T: [ 72  11  16 -35  26 -44  30 -22  93 -62 -23  50 -58  28  28 -44 -17  46
 -52  -6  33  29 -51 -15  -8 -56   1  14 -27  15   6 -40  -4  50  51 -23
 -19 -17   4 -63  10   2  30   3 -14  53 -48  41  17  65  42  32 -43 -28
 -30 -26 -32  46   7  33 -14 -43]
F: [ 73  13  14 -33  25 -44  31 -20  92 -62 -22  50 -61  27  29 -43 -15  46
 -51  -7  33  27 -51 -18  -8 -57   0  13 -27  17   5 -41  -1  50  52 -21
 -20 -17   4 -61  11   3  27   3 -13  53 -46  38  18  66  42  32 -45 -30
 -31 -26 -30  48   8  35 -13 -45]
Q: [ 56  30  -2 -24  29 -40  42 -11  82 -63 -41  65 -69  42  29 -32  -3  43
 -40 -22  24   4 -48 -23   5 -30  -1  14 -10  20   4 -34 -12  21  53 -41
  -4 -12   2 -50  34   6   5 -10  -5  45 -51   9  16  59  48  14 -33 -35
 -33 -10 -11  49  -8  27   6 -45]
K: [ 73  13  13 -33  24 -45  31 -20  91 -61 -21  50 -62  27  29 -42 -14  46
 -51  -7  33  26 -51 -19  -8 -57   0  13 -27  17   5 -41   0  50  52 -21
 -20 -17   5 -61  11   3  27   3 -12  53 -46  38  18  67  42  32 -45 -30
 -31 -26 -29  49   8  35 -13 -45]
U: [ 69   9  20 -37  29 -41  29 -23  94 -64 -27  51 -53  28  27 -45 -21  44
 -52  -5  33  31 -51  -9  -8 -54   1  15 -26  10   6 -37 -10  48  50 -26
 -18 -17   2 -66   9   1  34   3 -16  55 -51  43  14  63  43  31 -38 -26
 -29 -26 -35  44   5  30 -14 -41]
N: [ 61   9   8 -36  20 -36  60 -14  86 -60 -20  43 -56  44  28 -34   4  34
 -46 -27  21   7 -45 -18 -23 -57  -9  39  -7  31  17 -63 -15  19  58 -49
 -16  -7   4 -45  32  -8  24  -1  -3  42 -45  28  14  49  61  11 -39 -33
 -29 -14 -27  54 -20  23  -2 -43]
M: [ 57  30  -2 -24  29 -40  41 -11  82 -63 -41  66 -70  41  30 -32  -3  43
 -40 -21  25   5 -49 -24   6 -30  -1  13 -11  20   3 -33 -11  22  53 -40
  -4 -12   2 -50  33   6   5 -10  -5  46 -50   8  16  60  48  14 -33 -35
 -34 -11 -11  50  -7  28   6 -46]
G: [ 72  19  -2 -14  35 -19  33  -4  75 -54 -38  56 -40  27  25 -17  -5   5
 -39 -19  24   9 -34 -19   9 -44 -10  28 -10   1   8 -35 -32   9  34 -33
 -27 -26  -8 -51  21  -4  21 -21  -8  41 -70  18  13  51  47  17 -24 -30
 -33  -8 -25  50  -3   2  -9 -48]
X: [ 65  31  -4 -22  23 -41  37 -10  83 -61 -33  61 -77  32  31 -31  -5  44
 -43 -17  29   8 -51 -29   2 -41   2   9 -17  21  -2 -35  -2  35  52 -27
  -9 -13   5 -50  26   5   8 -10  -4  48 -45  13  19  67  42  20 -41 -37
 -36 -16 -11  55   3  35  -1 -50]
A: [ 73  24  -4 -17  23 -13  39   0  78 -56 -33  50 -50  27  24 -13  -2   2
 -49 -28  22   6 -48 -17  -7 -55  -2  35  -3  10  -1 -39 -31  14  34 -29
 -22 -18  -4 -47  23  -8  27 -25  -7  41 -57  18  12  54  46  12 -34 -37
 -32 -13 -28  55  -3  10  -8 -57]
J: [ 65   7  22 -39  32 -37  29 -25  94 -66 -33  55 -48  29  25 -45 -25  41
 -50  -5  32  32 -52  -4  -7 -51   1  17 -24   4   6 -34 -19  44  47 -30
 -14 -15   1 -70   8  -1  40   0 -19  57 -56  45  10  60  43  26 -30 -24
 -27 -25 -38  41   2  25 -14 -38]
C: [ 58   8  20 -40  36 -29  34 -23  93 -67 -44  63 -49  27  22 -42 -31  35
 -43  -6  32  31 -52   0  -8 -46   2  19 -19  -5   4 -30 -32  36  42 -36
  -7  -8   0 -69   8 -10  45 -10 -18  60 -59  44   3  57  45  14 -16 -22
 -26 -18 -35  43  -5  18 -13 -36]
has: [ 15   1 -54] : no
has: [ 21 -17   9   2] : no
has: [-13  39] : yes
has: [14 -1] : no
has: [ 36 -29  34] : yes

nube: [11 -4  0 87 79 72]
vug: [13  0  4 85 78 71]
Vesu: [-14 -17 -24 -70 -65 -59]
kisa: [ 11 -35   0  87  79  72]
Ren: [ -19  -10  -11 -100  -92  -83]
mika: [22 39 29  3  0 -1]
has: [-4  0] : yes
has: [39 29  3  0 -1] : yes

suzap: [-36  -3  40  10  23 -37 -15  45  47 -48  45   9  16  -2   8 -10 -28  -7
   6  42  17  26  21  13 -26  42  35 -28 -22  21  27  17  33  30  14   7
  -6 -46  11  61 -53 -13 -63 -26 -62  33  26   1  -8   2  29  -7 -13  26
   7 -17  16  55  15  -9 -39 -48   8]
rezog: [-21   3  22   0  -8  -6   1  20  -1 -20  27 -18  35  17  -9 -11 -12  31
   7  23  -1   0   5  15 -13  -4  20  -5  11  20   2  -6  22  22 -29  10
  -5  10   5  13 -11  13 -11 -14 -21  22  22  -7  -3 -14  14   2  -2   3
  12  -4  11  -4  33 -15 -13 -28   3]
pemuf: [ 13 -11 -14 -24  22  22 -19  44  73 -43  43  20 -39 -39  20  -3 -25 -51
   0  16  31  28  40  -1   0  70  46  -5 -47  -9  36  52  15   1  59 -11
  -6 -73  18  63 -64 -48 -63 -14 -67  20   9   4 -30  32  14   1 -13  21
  -5 -15   5  85 -30  28 -34 -31   1]
gop: [ -4  28  23  -8 -40  29  17 -12 -23   3   8 -50  49  44 -45 -30 -26  74
 -15   1 -17 -24  -3  34   0 -48  14  11  38  31  -3 -27  24  17 -78   5
   9  83  -8 -37  -2  45  46 -14   6  27  18 -27   7 -17  18  55   7 -12
  44  27   5 -58  62 -22  -6 -51   5]
at: [-67  20] : pemuf, 44
at: [ 13 -11 -14 -21  22  22] : rezog, 41

zedi: [-21  34 -57  24  57   4]
Noruf: [-77  54 -73 -10  81  -8]
kibe: [-62  34 -57  24  57   4]
Loni: [-12  40  11 -22 -52  -1]
leb: [-62  34  -6  24  57   4]
pumob: [-35  49  15 -14 -70  16]
Vedi: [ 40  57 -57  24  34 -30]
which: [-62  34 -57  24  57   4] : kibe
has: [-56  24  57] : no
has: [ 24  34 -30] : yes
has: [ 11 -22 -52] : yes
at: [40 11] : Loni, 1
which: [-21  34 -57  24  57   4] : zedi
has: [-56  24] : no

